Each row is shifted at random along 4 fixed directions that mean nothing.
Known rows, with every step that occurs
W, A, B, F, H, R, X: [ 0.053  0.611  0.100  3.220  0.426 -0.770  0.647 -1.325  1.093  0.384
  0.076  1.195  0.342 -0.177 -0.324 -1.071 -0.156 -1.471  0.314  0.261
  1.177  0.336  0.738  0.551 -1.398  0.853  1.881  0.366  1.127 -0.368
 -3.747  0.457  0.964 -1.004 -1.163 -2.391  1.774 -0.028 -1.609 -2.068
 -0.101  2.209 -2.002  0.670  0.698]
F, S, B, W: [ 0.270 -0.016  1.579  0.895  0.830 -0.283 -0.484 -1.395  0.452 -0.358
  0.438 -1.026  1.782 -0.053 -0.149  1.552  0.763 -2.361  1.744 -1.491
  1.402 -0.216  0.854  0.058 -0.268  0.548 -1.656  0.631  0.857  0.672
 -1.020  0.552  0.767  0.980  1.854 -0.338  0.103  1.647  2.251 -0.031
 -0.172 -3.622 -0.875 -0.806 -0.898]
H, R, X, S, A, W, B: [ 1.209 -1.729 -3.359 -3.695 -0.158  2.264 -0.253 -0.414 -1.561 -0.952
 -0.216 -0.624  0.582 -0.080  1.720 -0.735 -0.289  1.050  0.068  1.041
  0.639  1.941 -0.519 -1.503 -1.165  0.243  0.331 -1.065 -1.690 -1.599
 -0.653  0.816  0.420  1.189 -0.368  2.520 -0.422  3.834  1.387  0.728
  1.942 -0.502  2.249  0.510  0.053]
R, X, W, A, B: [ 1.884 -0.280 -0.310  0.487  0.146 -0.824 -1.142 -1.736  0.075  0.841
  0.356 -1.048  0.023 -0.361  3.187 -0.132  0.782 -1.363  0.666 -0.323
  1.511  1.301 -0.042 -1.763 -0.398 -0.689 -0.651 -1.392  0.843 -1.276
 -1.704  0.460 -0.108 -0.182  1.297 -1.810  0.899  2.635 -0.150 -1.086
  1.247  0.500 -1.363  0.677 -0.853]
A, S, X, H, B: [-0.433  0.036 -0.314 -0.516 -0.260  1.595  0.578 -1.238  0.021  0.114
 -0.493  1.977 -0.172  0.135 -0.099 -0.835 -0.846 -0.666 -0.173  1.363
  0.024 -0.587 -1.795 -1.090  0.909 -0.133  1.013  0.163  0.790 -0.193
 -0.240 -0.937 -0.041  0.474  1.465 -1.399  1.369  0.817 -1.784 -0.861
 -0.224 -0.456 -1.494 -1.382 -2.628]
B, F, W, A, S, X: [ 1.674  0.380  0.405  2.103  0.711  2.091 -1.096 -0.325  0.113  1.798
 -0.126 -0.266 -1.259 -0.378 -0.296  0.284  2.044  0.079  1.175  0.773
  1.271 -0.191  0.587  0.663 -1.823  0.929  0.587 -0.699  1.903  0.474
 -1.447 -1.564  1.429 -1.622  0.735 -2.214  1.116  2.104  0.344 -0.886
  0.308 -1.203 -0.181  1.307  1.388]
A, S, B, W: [-0.845 -1.031  1.784 -1.075 -1.164  1.655  0.370 -1.599 -0.376 -1.371
  0.669 -1.696  2.542  0.386 -1.752  0.955 -0.182 -1.852 -0.656 -1.478
  1.668 -0.211 -1.506 -0.705  1.573  1.442 -1.520 -0.625 -0.756 -0.247
  0.283 -0.041  0.749  0.590  0.718 -1.203 -0.660  0.794  1.285 -1.335
 -0.101 -3.047 -0.238 -0.283 -0.185]
R, X, H, B, F, W: [ 0.341 -0.083 -0.390  2.439  1.326 -4.610 -0.887 -0.461  1.371 -0.139
  1.340  1.279  0.107 -0.873  0.161 -0.075 -1.269 -0.050  0.649 -1.201
 -0.431 -1.060 -0.497  0.777  2.936 -1.269  2.054 -2.035  1.146  0.717
 -0.784  2.474  0.269  0.740  1.665 -0.972  1.347 -0.891 -1.406 -0.654
 -1.711  0.401 -2.327 -0.810 -3.409]
B, W, A, S: [ 1.176 -0.771  1.151 -0.245 -1.235  1.094  0.166 -1.597 -0.725  0.837
  0.440 -1.606  1.525  0.620 -0.011 -0.316  0.240 -2.469 -0.082  0.976
  2.205  1.753 -0.561 -1.354 -0.215  0.126 -0.173  0.408  0.491 -0.915
 -1.458 -0.109  1.052 -0.679  0.205 -4.291  0.244  1.543 -0.117 -2.053
  0.957 -2.146 -1.244  0.647  0.312]
A, S, X, W, B, F, H, R: [-1.036  0.314  0.900  2.890  0.518  0.497 -1.088  1.216  2.604  0.110
  0.558 -0.189 -0.827 -0.686  0.954  0.101  0.771 -0.289  1.129 -2.687
  0.524 -0.499  3.197  1.019 -0.478  0.204  0.515 -1.611  1.454  0.535
 -1.172  0.094 -0.334  0.209  0.487  1.622  2.297  1.820  1.315  0.136
 -0.410  0.806 -0.779  0.993 -0.401]
X, R, H, B, F, W: [ 0.277  0.497 -1.318 -1.172  1.595  0.450  1.083 -0.145 -0.039 -1.452
  1.557  1.090  1.630  0.024  0.164  0.263 -3.409 -0.277 -0.299  1.470
  0.883 -0.229 -0.747  0.448  0.765 -0.491  0.811 -0.223 -1.620 -0.762
  0.657  0.808  0.736  0.733 -0.499  0.588 -0.458 -0.522  0.056  0.149
  0.627 -2.788  0.416  0.240  0.033]
A, F, W, B: [ 0.448 -1.314 -1.255 -0.868  2.398  1.126 -0.876  0.779  0.066 -0.589
 -0.316 -1.841 -0.066 -0.631  2.501  1.017  0.845  0.851  1.240 -0.325
  1.382  1.281  3.291  0.195 -2.446  0.566  0.162 -0.890  0.140  0.141
 -0.412 -0.204  0.614  0.078  0.054  3.672 -0.297  2.719  2.825  1.770
  1.366 -2.323  1.436  0.333  2.263]
A, W, B, F, S: [-1.242 -1.401 -0.590 -1.112 -0.892  0.114  0.618  0.165  0.357 -2.869
 -0.249 -0.062  1.237 -1.285 -1.629 -0.552 -1.281 -1.624 -1.548 -2.562
  2.611 -0.342  0.994  0.343  1.228  1.271 -0.389 -0.027 -2.443 -0.291
  0.050  0.798 -0.606 -0.522 -1.223  0.152 -0.551 -0.997  0.912 -0.434
  0.011 -1.220  0.039  1.909  0.077]
X, H, B, F: [-0.629  0.007 -0.913 -2.872 -0.397  0.047  0.693  0.086  0.662 -2.209
  1.748  0.718  2.505  0.064 -0.146 -0.504 -4.122 -0.703 -1.375  0.052
  0.533  0.537 -0.109 -0.351  3.230 -0.754  0.799 -0.939 -2.628 -0.428
  1.288  1.254 -0.277  1.580  0.559  0.637 -1.031 -0.131 -0.632  0.433
  0.322 -3.113 -0.183 -1.070 -1.544]
W, A, S, X, H, B, F: [ 0.249 -0.314  0.998 -0.030 -0.984 -1.128 -1.041  0.175 -0.147 -0.422
  2.098 -1.720  0.478 -0.115  0.649  0.484 -1.262 -1.725 -0.865 -2.163
  0.981  1.165  0.393 -0.213  3.414 -1.520 -0.683 -1.999 -0.207  0.805
  1.303  0.002 -0.911  1.032  1.664 -1.426  0.717  2.231  0.006 -0.399
  0.278 -2.797 -1.594 -0.515 -2.223]
W, A, X, R, H, B: [ 1.159  0.022 -1.952  0.867  0.831 -0.871 -0.112 -0.803 -1.153  0.199
  0.005 -0.026 -0.331  0.007  3.260 -0.179 -0.765 -0.508  0.311  2.045
  1.300  1.253 -1.060 -0.387 -0.143 -1.280  0.683  0.499  0.321  0.253
 -1.317 -1.170 -0.338  0.787  0.523 -1.408  1.497  0.844 -1.348 -1.215
  1.299  0.916 -1.328 -0.490 -2.031]
H, B, F, W: [ 2.695  0.335  2.400  1.240  1.311 -1.121  0.286 -1.179  1.175  0.263
  3.232 -1.686  2.467  0.708  0.514  0.770 -1.746 -3.078  1.255 -0.988
  1.005  1.373  0.399 -0.260  2.135 -1.957 -0.501 -0.521  1.893 -1.247
  0.081  2.350  0.811  0.557  1.726 -2.573  0.769  1.018  0.613 -0.138
 -0.360 -5.946 -2.291  0.427 -2.135]
B, W, A, X, H: [-1.043 -2.731 -3.436 -2.597 -2.248  0.228 -1.182 -0.178 -1.636 -2.228
 -1.220 -0.590  1.364 -1.645  0.299 -0.994 -2.308  0.287 -2.399  0.792
  2.223 -0.326  0.143  0.000  2.858  1.370  0.458 -0.157 -4.058  0.996
  0.337 -0.330  0.285  0.958 -0.778  0.595 -1.861 -0.763 -0.377 -0.066
  0.919  0.655  1.138  0.627 -1.909]
S, X, R, H, B, W, A: [ 0.085  0.367 -1.823  1.426  0.810 -0.579 -0.842 -0.112 -1.710  0.375
  0.203  0.702  0.341 -0.405  1.145  0.625 -0.701 -1.020  0.755  1.619
  0.342 -0.399  0.193  0.731  0.230 -0.899  0.561  0.726 -0.472  0.930
 -0.251  0.026  0.532  0.941  1.103 -1.058  0.574  1.244 -0.209 -0.820
  0.754 -0.393 -0.214 -0.529 -1.447]
F, S, B, W, A, X, H, R: [-0.825 -1.575 -1.103  2.378 -0.114 -2.415 -1.954 -0.333  0.671 -0.538
 -0.637 -0.423 -0.262 -1.501  0.946  0.986  1.029 -0.313  0.828 -0.809
  1.683 -0.372  1.843  1.254  1.443  0.369  0.284 -0.125 -0.217  3.000
 -1.425 -0.542 -0.410  1.982  0.424  0.903  0.607  0.335  0.733  0.135
 -0.181  1.286 -0.660 -0.153 -3.302]
B, F, S, A, X: [ 2.010  1.231  0.458 -1.077 -0.520  2.508  0.279 -1.825 -0.458  0.745
 -0.548 -0.784  0.849  0.365  0.260  0.019  1.568 -1.292  1.042  1.615
  2.444  1.434  0.225 -0.008 -2.511  1.184 -1.701  0.947  1.198 -0.996
 -2.071 -1.867  1.087 -0.536  0.806 -2.313  0.695  2.396  0.523 -0.447
  1.444 -3.455 -0.182 -0.041  0.626]
X, W, B, F, A, S: [ 0.253 -0.835  1.842  0.653 -0.384 -0.597 -0.260 -0.225  1.395 -0.326
  1.443 -1.530  0.253 -0.320  0.515 -0.039  0.706 -2.568 -0.493 -3.641
  2.594  0.804  1.456  0.021  1.072 -0.959 -0.560 -2.492  0.621 -1.091
  0.544  0.443 -0.582 -0.421  0.706 -1.286  1.185  1.436  0.969 -1.274
  0.104 -1.552 -1.677  2.733 -0.298]
A, B, F, H, R, X, S: [-0.992  0.297 -1.917 -0.566  1.124  0.945  0.689  0.151  1.176 -0.921
 -0.257  2.759  0.057  0.202 -0.003 -0.486 -0.766  1.786  0.514  0.756
 -0.022 -0.486 -0.284  0.216 -1.382  1.528  2.200 -0.159 -0.479 -0.480
 -3.313  0.688  0.807 -0.022 -0.853  2.112  1.234  0.947 -0.034 -0.206
  0.311  2.358  0.309 -1.085  0.965]
X, H, R, A, S, B: [ 1.408  0.242  1.702 -2.327  0.136  1.333 -0.069 -2.067 -0.091  0.554
  1.542 -2.126  1.679  2.303  2.462  0.595 -0.275 -0.946  1.134  1.392
  0.409  3.698 -1.402 -2.696 -0.767 -1.239 -0.952 -1.266  1.635 -1.344
 -1.368 -0.013 -0.075  1.247  1.034  0.173  0.441  4.406  0.129 -0.507
  1.787 -3.991 -0.760 -2.397  0.178]
X, R, A, B: [-0.540 -1.866  0.886  0.537  0.184 -0.779  0.022 -0.333 -0.473 -1.396
  0.033  0.164 -0.163  0.507  1.068  0.934  0.051 -0.474  0.484 -1.393
  0.746  0.015 -1.194 -0.442  0.531  0.545  0.197 -0.132 -0.602 -0.215
 -1.372  0.571 -1.363 -0.336 -0.489  1.649  0.631  0.380 -0.103 -0.977
  0.767  0.728 -0.740 -0.198  0.168]
R, X, S, B, W, A, F, H: [-0.792 -1.265 -1.685 -1.590 -0.626  0.727 -0.641 -0.929 -1.803 -0.820
 -0.941 -0.714  0.701 -0.202 -0.365 -0.590  0.113 -0.318 -0.744 -0.185
  0.665  0.025  0.009  0.338 -1.461  1.524 -0.524 -0.875 -1.580 -0.095
 -0.603  0.272  2.057  0.142  0.790  0.925 -0.513  1.622  1.686 -0.130
  0.539  0.200  1.119  0.096  0.486]
H, R, X, W, B: [-1.266 -1.994 -3.365  0.542 -0.249 -0.595  0.427  0.177  1.118 -2.146
 -0.335  2.729  0.111 -1.430  0.789 -2.104 -2.109  0.712 -0.965 -0.446
  0.719 -1.524 -0.885 -0.305  1.210  0.299  3.149 -0.922 -2.711 -0.634
 -0.546  2.154 -0.824  0.959 -1.090  2.284  0.337 -1.413 -0.647 -0.404
 -0.365  3.316  0.366  1.111 -1.506]
F, S, X, W, A: [-0.563 -2.096 -2.630  1.049 -0.883  1.440 -0.217 -0.020  0.054 -1.531
 -1.675  3.276 -1.379 -1.996 -0.334 -1.818 -0.758 -0.609 -0.780 -0.621
  1.860 -3.176  0.031  0.708  0.331  1.543  0.979  0.531 -2.837  0.476
  0.660 -0.310 -0.742 -0.579 -0.037  1.495  0.153 -1.347  0.478  0.679
 -0.304  1.411  0.409  2.508 -1.849]
F, B, W, A: [-1.224 -1.597 -1.916 -0.696 -0.265  2.056  0.369 -0.557 -0.435 -1.460
 -0.855  1.766  1.484 -0.689 -1.774 -0.654 -1.699 -1.216 -0.986  0.781
  2.144 -1.273  0.958  0.343 -0.689  1.908  0.997  1.912 -2.772  0.103
 -0.297 -0.006  1.576 -0.221 -1.875 -0.076 -1.615 -1.296  0.498 -0.697
  0.421 -0.328  0.496  1.866  0.766]
X, H, B, F, S: [-0.441  0.650 -0.322 -1.344  0.663 -1.082  0.632  0.061  1.424 -1.198
  1.151  1.694  1.166 -0.002  0.286 -0.066 -2.499 -1.064  0.166  0.045
  0.900  0.361  0.853 -0.005  1.236 -0.808  0.723  0.183 -0.836  0.195
 -0.115  0.749 -0.512  1.193  0.788  0.266  0.258  0.089 -0.164  0.628
  0.111 -2.739 -1.234 -1.335 -1.654]
H, R, A, X, W, B: [-0.029 -1.917 -2.400 -0.507 -0.305  0.470 -0.597  0.405  0.139 -0.982
 -0.183  0.423 -0.055  0.038  2.983 -0.722 -0.303  1.164  0.382  0.876
  1.367  0.886 -0.047 -0.823  0.059  0.024  1.461 -0.258 -1.144 -1.011
 -1.230  0.614 -1.213  0.367 -0.944  2.446  0.639  0.433 -0.133 -0.271
  1.185  1.354  0.401  0.600 -1.035]
S, X, H, R, A, F, W: [ 0.756 -1.305 -0.947  1.178 -0.092  0.337 -0.033 -1.841 -0.609  0.535
 -1.358  1.691 -0.275  0.299 -0.212 -1.400  0.611 -0.293  0.471  2.725
 -0.077 -0.044 -0.996  0.276 -0.277 -0.158  1.699 -0.383  1.148 -1.002
 -1.567  1.192  0.557 -0.988  0.132 -0.194  1.259  0.188 -1.601 -0.301
 -0.021 -0.303 -0.269 -0.029 -1.482]
H, R, A, W, B, F: [-1.390 -1.002 -0.887  1.730 -1.228 -0.069  1.235 -0.252  0.524 -1.169
 -0.593  2.606  0.547  0.053 -2.683 -1.757  0.027 -0.232 -0.771  0.569
  0.705 -0.343 -1.286  0.667  0.800  0.938  3.204  0.036 -0.982 -1.075
 -2.128  1.487 -0.446 -1.947 -2.053 -1.929  0.802 -2.732 -2.844 -3.048
 -0.689  2.803 -0.697  1.702  0.242]
R, X, S, B, F: [ 0.968  0.438  0.697  1.002 -0.329 -1.265 -0.189 -1.707  0.320 -0.415
  1.153 -0.143  0.827  0.014 -0.762 -0.533  0.271 -0.772  0.031 -2.427
 -0.577 -0.474 -3.547 -0.445  1.931 -0.798 -0.064 -2.265  0.767 -0.319
 -1.308  1.888  0.659  0.494  3.101 -2.013  1.200  1.561 -0.441 -1.996
 -0.979 -0.200 -1.443 -1.113 -1.913]

Rows
[-1.698 -2.563 -0.264  1.330 -1.328 -1.592 -0.068  0.458 -1.258 -1.738
 -0.327  0.894 -0.109 -0.817 -1.447  0.533 -0.536 -2.632 -0.934 -1.131
  1.928 -1.334  0.989  2.177  1.800  0.255 -0.073  0.905 -2.630  1.153
  1.557  0.780 -0.856  0.838 -0.383  0.006  0.372 -1.483  1.450  0.309
 -0.043 -1.040  0.030  1.512 -2.478] -> H, B, W, A, F, S, X, R
[-0.002 -0.581  1.174  0.476 -0.481  2.378  1.557 -1.060  0.796 -1.019
  0.781  0.485  1.118  0.084 -1.581 -0.566 -0.527 -1.787  0.034 -1.684
  0.762 -0.182  0.340  0.330  0.446  1.036 -0.163  0.083 -0.002 -1.074
 -1.338  0.280  0.697 -0.291 -0.385  0.220  1.016  1.056  0.258 -0.309
  0.055 -0.808 -0.866  1.321 -0.326] -> X, S, A, B, F, H, R
[ 0.757  0.628 -1.810  2.300  2.547 -0.894 -1.540  1.220 -0.469  0.198
  1.094  0.476 -1.036 -0.905  1.606  1.412 -0.560  0.772  1.340  0.299
  0.261 -0.800  1.510  1.939 -0.094 -0.784  0.866 -0.974 -0.098  1.685
  0.344 -0.326  0.322  0.571  0.832  1.482  0.669  1.454  0.921  0.652
  0.505 -0.941  0.461  0.336 -0.181] -> S, X, R, H, B, F, W, A
[ 0.094  0.097 -0.787 -1.662  0.858 -1.722 -1.300  0.832  0.781 -0.329
  0.598 -0.823  0.426  0.478  2.394  0.768  0.150  0.338  1.428  0.258
  1.024  3.224  2.879 -0.478 -1.070 -0.987  0.270 -0.921  0.211 -0.095
 -2.083  1.135 -1.039  0.436 -0.625  1.977  0.373  2.884  0.781  0.515
  1.712 -1.616  0.134 -0.853  0.732] -> X, H, R, A, W, B, F, S
[ 0.347 -0.029 -0.513 -2.769  0.287  2.078 -1.301 -0.846 -2.362 -0.250
  0.289 -2.805  1.408  0.375  1.861  1.724 -0.807 -1.765 -0.306  0.451
  2.427  1.723  1.061 -1.014 -1.810 -0.040 -3.194  0.309 -0.844 -0.151
  0.067 -1.114  1.265  1.128 -0.511  0.284 -0.806  4.484  2.933 -0.106
  2.849 -3.956  1.070 -0.167  1.668] -> F, B, W, A, S, X, R, H
[-1.713 -0.231 -2.624 -1.809  0.809  1.047  1.336 -0.056 -1.536 -2.187
 -1.339  2.748 -0.122 -0.030  0.299  0.149 -1.241 -0.079 -0.634  1.682
  1.320 -1.059 -0.678  0.961 -1.131  0.772 -0.029  0.881 -2.331 -0.069
  0.562 -0.768 -0.795  0.605 -0.385  2.761  0.615  0.018  1.074  1.049
  1.089 -1.246  1.197 -1.373 -0.108] -> A, F, S, X, R, H, B
[ 1.275 -0.688 -2.432  1.879  1.844 -2.486 -1.224  0.797 -0.336 -0.062
  1.229  0.033 -1.088 -0.805  2.063  0.770  0.318  1.537  0.812 -0.799
  0.953 -0.281 -0.441  0.897  2.118 -1.066  1.020 -1.375  0.706  1.281
 -0.824  0.032 -0.087 -0.131  1.244 -0.007  1.771  0.586  0.130 -0.428
 -0.202  0.849 -1.355 -0.044 -2.487] -> R, H, B, F, W, A, X, S
[-0.907 -2.202 -1.520 -0.894 -1.800  0.647 -0.980  0.010 -0.797 -1.110
 -0.020 -0.341  0.926 -0.703 -0.228 -0.288 -1.414 -0.434 -1.322  0.397
  1.435  0.069  0.379 -0.067  2.525  0.432  0.748 -0.741 -2.360  1.012
  0.275  0.287 -0.163  1.281 -0.657  0.466 -0.497  1.206  0.407  0.067
  0.687 -0.645  0.775  0.127 -1.459] -> B, W, A, S, X, H, R
[ 0.465  0.647 -0.258  0.218  1.585 -2.568 -0.506 -0.095  0.097 -0.498
  1.121  0.022  0.818  0.698  0.917  1.564  0.073 -1.120  0.620 -0.216
  1.236  1.093  1.121  1.594  1.023 -1.383 -0.092 -2.167  0.340 -0.277
  0.006  0.726 -0.499  0.404  0.753 -0.169  1.208  1.004  0.400 -0.481
  0.452 -1.533 -0.659  0.397 -1.214] -> X, R, H, B, F, A, W
[ 2.015  0.825 -0.051  0.184  0.842  1.502 -1.106 -0.650 -1.263  1.047
  0.572 -2.007 -0.438 -0.202  1.483  0.685  0.317 -0.495  0.323  0.898
  1.583  1.122 -0.068 -0.018 -1.612 -0.389 -1.157 -1.340  0.925 -0.011
 -0.712 -1.359  1.133 -0.525  0.476 -1.422  0.626  3.542  0.950 -0.636
  1.774 -2.492  0.482  0.771  1.759] -> B, F, W, A, S, X, R, H
[ 0.154  0.002 -1.074 -1.549  0.003 -0.098 -1.131 -0.402 -0.238 -0.643
  0.174  0.591  1.004 -0.130 -0.592  0.485 -0.626 -1.145 -0.422  0.183
  0.886  0.088  1.641  1.318  2.168 -0.445 -0.299 -1.867 -0.618 -0.184
  1.416  0.280  0.098  0.672  1.493  0.137  0.027  1.272  0.024  0.583
  0.058 -2.811  0.181  0.665 -2.714] -> S, X, H, B, F, A, W
[ 1.489 -0.028  0.495  0.169  1.273  0.195 -1.919 -0.718 -0.348  1.386
  0.627 -2.147  0.919  1.874  3.022  1.704  1.843  0.376  3.387  0.950
 -0.214  2.225  0.766 -0.491 -1.798 -0.206 -1.030  0.141  2.897 -0.035
 -3.301  0.507  1.322  1.127  1.922  1.636  1.582  4.251  1.998  0.211
  1.000 -1.846 -0.388 -2.128 -1.375] -> F, H, R, A, X, S, B, W
[ 0.905 -0.048  0.518  1.493  0.449  0.298  0.150 -2.273 -0.269  1.494
 -0.264  0.328  0.655  0.411  0.120 -0.001  1.680 -1.509  2.121  0.561
  0.060  0.382  0.032 -0.474 -1.817  0.623  0.047  0.816  2.696 -1.112
 -3.789  0.916  2.009 -0.016  0.775 -1.671  2.034  2.701  0.030 -1.198
  0.170  0.775 -1.515 -0.297 -1.139] -> F, H, R, X, S, A, B, W
[-0.617 -0.682  0.021  1.400 -0.469  0.974 -0.515  0.277 -0.764  0.879
 -0.170  1.163 -0.863  0.114 -0.455  0.680  0.512 -0.821  0.591  1.587
  0.636 -0.581 -0.226  0.640 -0.251  0.244  1.293  0.873 -0.146  0.909
 -0.192 -1.066  0.339  0.496  0.284 -1.972  0.987  0.497 -0.289 -1.287
  0.417  0.437 -0.241  0.676 -1.204] -> H, B, W, A, S, X, R
[ 1.249  1.669 -0.989 -0.227  2.871  0.718 -0.158  0.402  0.073  1.359
  1.609 -0.128 -0.098  0.798  2.013  1.458  0.390  1.157  1.669  2.306
  1.543  1.774  1.077 -0.149 -2.340 -0.222  0.861 -0.742  1.525  0.012
 -1.182 -1.659  0.979 -0.818  0.023 -0.838  0.830  2.484  0.621 -0.451
  1.380 -2.413 -0.438 -0.796  2.577] -> R, H, B, F, W, A, S
[ 0.136 -1.226 -0.432 -3.168 -1.448  0.673 -0.110  0.284 -0.086 -2.576
  1.752 -0.964  1.788 -0.189  0.654  0.972 -1.749 -1.180 -0.826 -1.796
  3.058  0.190  0.984  0.531  2.623  0.666 -2.596 -0.952 -3.126 -0.916
  2.674 -0.038 -1.195  1.540  0.163  2.080 -0.743  0.401  2.744  1.881
  1.010 -4.810  0.776  1.140 -2.258] -> H, B, F, S, A, X, W
[ 1.459 -0.227 -1.444  1.115  0.671 -0.588 -1.262 -0.971 -0.238  1.245
  0.732  0.053  0.377  0.297  1.282  0.191  1.090  0.265  1.793  1.279
 -0.367  0.958 -1.082 -0.480 -0.649 -0.912  1.443 -0.748  0.705  0.455
 -2.329  1.362  1.343  1.501  1.760 -0.863  0.756  3.070  0.501 -0.971
  0.476  0.527  0.064 -0.901 -1.240] -> H, R, X, S, B, W, A
[-0.600 -0.868 -2.638 -0.403  0.367  0.736 -0.591 -0.343 -0.514 -0.130
 -2.220  2.309 -1.166 -0.524  0.954 -0.997  0.555  0.400  0.950  2.021
  0.502  0.299  0.851 -0.514 -2.020  0.467  1.423  1.134  0.114 -0.036
 -2.184 -0.086 -0.571 -0.342 -0.761  1.679  0.903  1.295 -0.857 -0.018
  0.846  1.308  0.273 -0.102 -0.809] -> F, S, X, H, R, A, W, B
[-2.577 -1.376  0.414  3.552 -0.776 -2.852  0.398 -0.405 -0.743 -1.504
 -0.066  1.869 -0.062 -0.707 -2.167  0.587 -0.199 -1.438 -0.832 -2.318
  0.421 -3.270 -2.823  1.355  4.201  0.167  0.795 -0.346 -0.300  1.317
  0.105  0.948 -0.996  0.256  0.629 -1.844  2.222 -2.335 -1.113 -2.547
 -1.907  2.252 -2.283 -0.586 -3.759] -> A, S, X, R, H, B, W
[-1.389 -1.462 -1.374  3.128  0.198 -3.043 -0.234  0.158 -1.383 -1.477
 -0.038  1.869 -0.335 -1.479 -0.499  0.396 -1.219 -2.195 -0.205 -1.559
  1.426 -2.546 -0.108  1.690  2.264 -0.278  0.401  1.333 -1.629  1.935
  0.430  0.840 -0.867  0.761  0.139 -0.297  1.098 -1.450  0.373 -0.649
 -0.683  0.616 -1.401  0.443 -3.159] -> F, S, X, R, H, B, W, A
[ 1.971  0.120  1.530  2.660 -0.296 -1.475 -0.256 -2.665  0.983  1.511
  0.030 -0.929  0.503  0.734  1.762 -1.175  1.874 -2.685  1.605 -0.207
  0.457  1.560  1.165  0.191 -1.608 -0.839 -0.600 -2.075  3.095 -2.144
 -2.256  1.814  0.657 -0.118  1.720 -1.475  2.807  2.222  0.234 -0.163
 -0.045 -0.388 -1.842  0.528 -2.045] -> S, A, F, H, R, X, W
[ 0.091 -1.969 -2.506 -0.411  0.276  0.786 -0.212 -0.390 -0.600 -0.891
 -1.025  0.354 -0.475 -0.747  0.839 -1.424 -0.029  0.339  0.394 -0.835
  0.173  0.167  0.720 -0.245 -1.499  1.012  0.929 -0.571 -0.324 -0.710
 -1.623  0.866  0.719  0.344 -0.495  2.720  0.978  2.016  0.866  0.462
  0.265  2.191  0.520  1.291 -1.009] -> F, H, R, X, S, A, W, B
[ 0.370  0.122 -0.788 -2.200  0.244  4.999  0.323 -0.538 -0.303  0.774
 -0.407  0.404  0.128  1.246  2.474 -1.302 -0.753 -0.447  1.011  2.711
  0.982  1.718  1.017 -2.013 -4.452  0.683  0.120  1.136  0.652 -2.645
 -1.476 -0.853  0.850 -0.497 -0.907  1.759  0.788  3.369  0.713  0.208
  2.126 -1.740  0.672  0.599  1.807] -> F, H, R, A, S, X, W, B
[-0.697  0.561 -1.363  1.290  1.005 -0.471  0.636 -0.218 -0.738 -1.120
  0.274  2.737  0.188 -0.238 -1.037  0.014 -1.205 -1.174 -0.489  0.055
  0.798 -1.869 -0.690  2.228  1.095 -0.392  1.107 -0.418 -0.978  0.192
  0.746  0.078 -0.039  0.297  0.637  0.164  1.103 -0.437 -0.606 -0.815
 -0.327 -0.680 -0.375  0.366 -1.206] -> S, X, R, H, B, F, A
[-1.308 -2.883 -2.378  0.330 -0.800  1.093  0.749 -0.889 -1.277 -1.570
 -1.685  1.940 -0.321 -1.168 -1.318 -2.308 -1.153 -0.344 -1.572  0.977
  0.607 -1.185 -0.764  0.348  0.569  0.673  2.226  0.226 -1.590 -0.701
  0.025  0.999  0.139 -0.816 -1.651  1.478  0.036 -1.421 -1.543 -0.446
 -0.118  0.965  0.460  1.538 -0.809] -> S, X, H, R, A, F, W, B
